Below are the code and all the weights of a small trained network. Each question names an input and a target symbol and asks about switching units off, where a switched-off unit gives its printed mean instead of its output.

import numpy as np


def w(rows, s, z=0):
    codes = np.array(rows[::2]) - 128.0
    scale = np.full(codes.shape[1], s)
    scale[-1] = z or s
    return codes * scale


def f(y):
    return y / 2 * (1 + np.tanh(0.7978845608 * (y + 0.044715 * y**3)))


def softmax(a):
    e = np.exp(a - a.max(-1, keepdims=True))
    return e / e.sum(-1, keepdims=True)


def log_softmax(a):
    a = a - a.max(-1, keepdims=True)
    return a - np.log(np.exp(a).sum(-1, keepdims=True))


def net(x, mask):
    ids = ['ΘΣαβετω'.index(c) for c in x.split()]
    T = len(ids)
    res = E[ids] + P[:T]
    u = 0
    for l in range(2):
        q, k, v = (res @ M[l].T for M in (Q, K, V))
        z = softmax(np.where(np.tri(T) > 0, q @ k.T / 4**0.5, -1e9)) @ v
        res = res + np.where(mask[u], z, O[l][:, -1]) @ O[l][:, :-1]
        u += 1
        y = f(res @ A[l][:, :-1].T + A[l][:, -1])
        res = res + np.where(mask[u : u + 4], y, B[l][:, -1]) @ B[l][:, :-1]
        u += 4
    return log_softmax(res[-1] @ U[:, :-1].T + U[:, -1])


Q, K, V, O, A, B = {}, {}, {}, {}, {}, {}
E = w([
[44,178,201,176,69,81,144,124,46],'Θ',
[189,112,212,69,20,89,84,92,129],'Σ',
[154,162,87,252,108,93,97,99,127],'α',
[96,162,43,111,128,200,128,155,81],'β',
[167,187,144,202,157,148,184,64,112],'ε',
[41,144,126,109,144,144,81,142,96],'τ',
[128,170,147,173,129,154,57,187,56],'ω',
],0.021)
P = w([
[109,228,144,178,109,147,86,3,93],'0',
[91,139,135,175,83,191,100,87,145],'1',
[119,100,135,160,94,136,103,103,89],'2',
[148,107,123,157,120,105,109,97,84],'3',
[159,117,117,155,135,101,115,106,88],'4',
[151,119,122,153,127,98,121,122,94],'5',
[144,129,123,154,121,97,129,133,106],'6',
[153,140,112,151,142,103,132,142,117],'7',
[134,146,134,137,131,99,151,143,119],'8',
[116,137,141,147,96,108,139,173,138],'9',
[126,151,122,140,124,102,147,171,154],'10',
[97,158,148,134,100,109,169,180,161],'11',
[121,145,131,138,99,93,143,189,174],'12',
[118,151,129,141,37,93,129,197,220],'13',
],0.011)
Q[0] = w([
[67,40,63,102,51,118,113,41,160],'0.h1',
[181,21,155,65,232,137,180,122,184],'0.h1',
[114,37,143,162,171,202,154,137,189],'0.h1',
[254,106,143,206,113,137,138,119,163],'0.h1',
],0.0069)
K[0] = w([
[95,142,63,173,197,164,202,111,69],'0.h1',
[2,70,91,133,200,168,113,81,120],'0.h1',
[130,192,68,179,147,123,151,88,81],'0.h1',
[130,86,126,148,172,85,144,144,164],'0.h1',
],0.0078)
V[0] = w([
[149,164,178,1,114,114,32,83,171],'0.h1',
[91,141,188,96,201,56,112,128,137],'0.h1',
[182,134,136,25,52,139,146,32,227],'0.h1',
[60,146,135,191,154,126,65,99,76],'0.h1',
],0.0066)
O[0] = w([
[154,24,129,137,8,158,47,128,103,248],'0.h1',
[82,96,180,176,136,111,201,111,135,100],'0.h1',
[117,92,2,153,83,63,72,52,118,227],'0.h1',
[58,233,163,150,108,155,110,78,94,142],'0.h1',
],0.0061,0.012)
A[0] = w([
[140,58,59,137,160,162,109,77,218,245],'0.n1',
[185,3,85,69,113,112,183,161,136,119],'0.n2',
[92,113,185,178,136,123,109,202,81,4],'0.n3',
[45,57,126,42,151,127,80,124,144,211],'0.n4',
],0.0072,0.0014)
B[0] = w([
[159,106,195,78,45,101,142,96,58,251],'0.n1',
[169,236,90,115,144,72,143,255,156,254],'0.n2',
[159,235,108,119,68,100,157,90,183,161],'0.n3',
[202,136,29,122,251,75,56,120,168,203],'0.n4',
],0.0081,0.0053)
Q[1] = w([
[70,138,146,86,179,88,66,121,118],'1.h1',
[176,176,150,162,95,98,144,143,122],'1.h1',
[94,200,113,127,123,179,135,125,85],'1.h1',
[111,244,91,121,136,67,88,133,140],'1.h1',
],0.011)
K[1] = w([
[61,91,163,133,155,150,24,62,84],'1.h1',
[111,54,171,101,106,154,244,206,145],'1.h1',
[157,162,162,106,157,113,202,189,205],'1.h1',
[81,57,138,93,221,11,152,255,211],'1.h1',
],0.0067)
V[1] = w([
[236,85,180,195,91,123,89,231,49],'1.h1',
[63,134,79,41,62,253,101,149,2],'1.h1',
[107,110,71,202,154,245,229,94,50],'1.h1',
[79,74,144,241,119,8,148,195,83],'1.h1',
],0.0074)
O[1] = w([
[163,213,189,87,186,136,131,147,255,204],'1.h1',
[44,95,178,241,201,46,129,150,120,251],'1.h1',
[62,87,55,221,208,118,154,45,216,72],'1.h1',
[39,199,63,20,98,171,129,94,117,113],'1.h1',
],0.0091,0.017)
A[1] = w([
[147,201,205,44,115,128,160,119,194,116],'1.n1',
[93,97,131,182,88,170,237,35,167,69],'1.n2',
[109,55,108,162,151,156,174,102,92,3],'1.n3',
[137,34,181,127,125,102,212,2,185,176],'1.n4',
],0.0072,0.0054)
B[1] = w([
[99,85,84,136,112,136,106,127,169,249],'1.n1',
[124,104,148,166,147,75,166,132,182,173],'1.n2',
[146,105,181,9,178,105,143,133,116,167],'1.n3',
[117,92,134,132,99,186,138,86,149,161],'1.n4',
],0.015,0.012)
U = w([
[38,137,192,109,74,119,182,106,106,59],'Θ',
[156,96,151,145,122,171,161,81,143,183],'Σ',
[104,96,1,215,121,102,102,125,156,161],'α',
[209,55,161,128,81,106,189,144,102,17],'β',
[131,153,245,163,158,224,97,149,150,101],'ε',
[142,146,190,108,161,39,199,185,143,83],'τ',
[78,25,197,180,70,218,48,49,33,253],'ω',
],0.0057,0.0048)

Each question gives the input, a string of symbols that net reads in full, and the target symbol t.
The units are the heads (4 rows each of Q, K, V and O) and the neurons (one row each of A and B). Each row of codes is followed by its name. A weight is (code - 128) times the scale printed after its matrix; where a second scale follows, it is the last column's (O, A, B and U).
mask holds one flag per unit, layer by layer, with each layer's heads first. A switched-off unit (its flag False) gives its mean, the last column of its rows in O or B, instead of its output. The means were averaged over made-up inputs and are rounded, as every weight is.
A unit's drop is (log p(t) with every unit on - log p(t) with that unit switched off) / (log p(t) with every unit on - log p(t) with every unit switched off).
The circuit of an input: a set's keep is (log p(t) with only the set's units on - log p(t) with every unit switched off) / (log p(t) with every unit on - log p(t) with every unit switched off). Starting from all 10 units, units are removed one at a time, each time the one whose removal leaves the highest keep (on an exact tie, the one counted first), for as long as the keep stays at least 0.8.
circuit, biggest first: the units of the circuit, biggest drop first
unit that matters most: the unit with the biggest drop
k most important neurons: the k neurons with the biggest drops, biggest first
k most important neurons of layer l: the k neurons of layer l with the biggest drops, biggest first
input α β τ β, target ω: circuit, biggest first => [1.h1; 0.n4; 0.h1; 0.n2]
input α β τ β β β Θ, target Θ: circuit, biggest first => [0.h1; 1.h1]
input β β β Σ β β ε Σ β Σ ω β α τ, target ω: circuit, biggest first => [0.n2]
input Σ β β β α, target ω: circuit, biggest first => [0.n2; 0.n1; 0.h1]
input β Σ ω α β α Θ α β Θ, target α: 2 most important neurons of layer 1 => [1.n3; 1.n4]
input Σ β β β ω Θ ω Σ Σ Σ ω Σ Θ, target α: 3 most important neurons of layer 1 => [1.n1; 1.n3; 1.n4]
input α β β τ ω Θ β α, target τ: 2 most important neurons => [1.n1; 1.n3]
input Σ ω β ε, target ω: 2 most important neurons => [1.n4; 0.n2]
input β ε β β, target τ: 3 most important neurons => [1.n3; 1.n2; 1.n1]
input β β ε ε, target Σ: circuit, biggest first => [1.h1; 1.n4; 0.h1; 1.n1]
input β ω Θ ω β ω, target τ: circuit, biggest first => [0.h1; 0.n3]
input Σ β Θ Σ Σ α β β Σ β ω β τ, target ω: 3 most important neurons => [0.n4; 1.n2; 0.n2]
input α β β β β β α α β τ ω τ β, target ω: 2 most important neurons of layer 0 => [0.n2; 0.n3]
input ω β β β β β ω τ β ε, target Σ: 3 most important neurons => [1.n4; 0.n2; 1.n2]
input τ β Θ Θ β, target Θ: circuit, biggest first => [0.h1; 1.h1]
input Σ β Σ, target τ: 2 most important neurons => [0.n3; 0.n2]
input β β Σ ε β ω α, target ω: unit that matters most => 0.n1
input β Σ Σ β, target β: 3 most important neurons => [0.n2; 0.n1; 0.n4]
input β ω Σ β Σ β ω Σ, target α: 3 most important neurons => [1.n1; 0.n2; 1.n3]
input Σ Σ ω β ε τ ε β Θ τ ω τ ω, target ω: 2 most important neurons of layer 0 => [0.n4; 0.n3]
input ω β Θ, target Θ: 4 most important neurons => [0.n2; 0.n4; 1.n4; 1.n2]
input τ ω α β ω β ω β, target ε: 2 most important neurons => [0.n3; 1.n1]
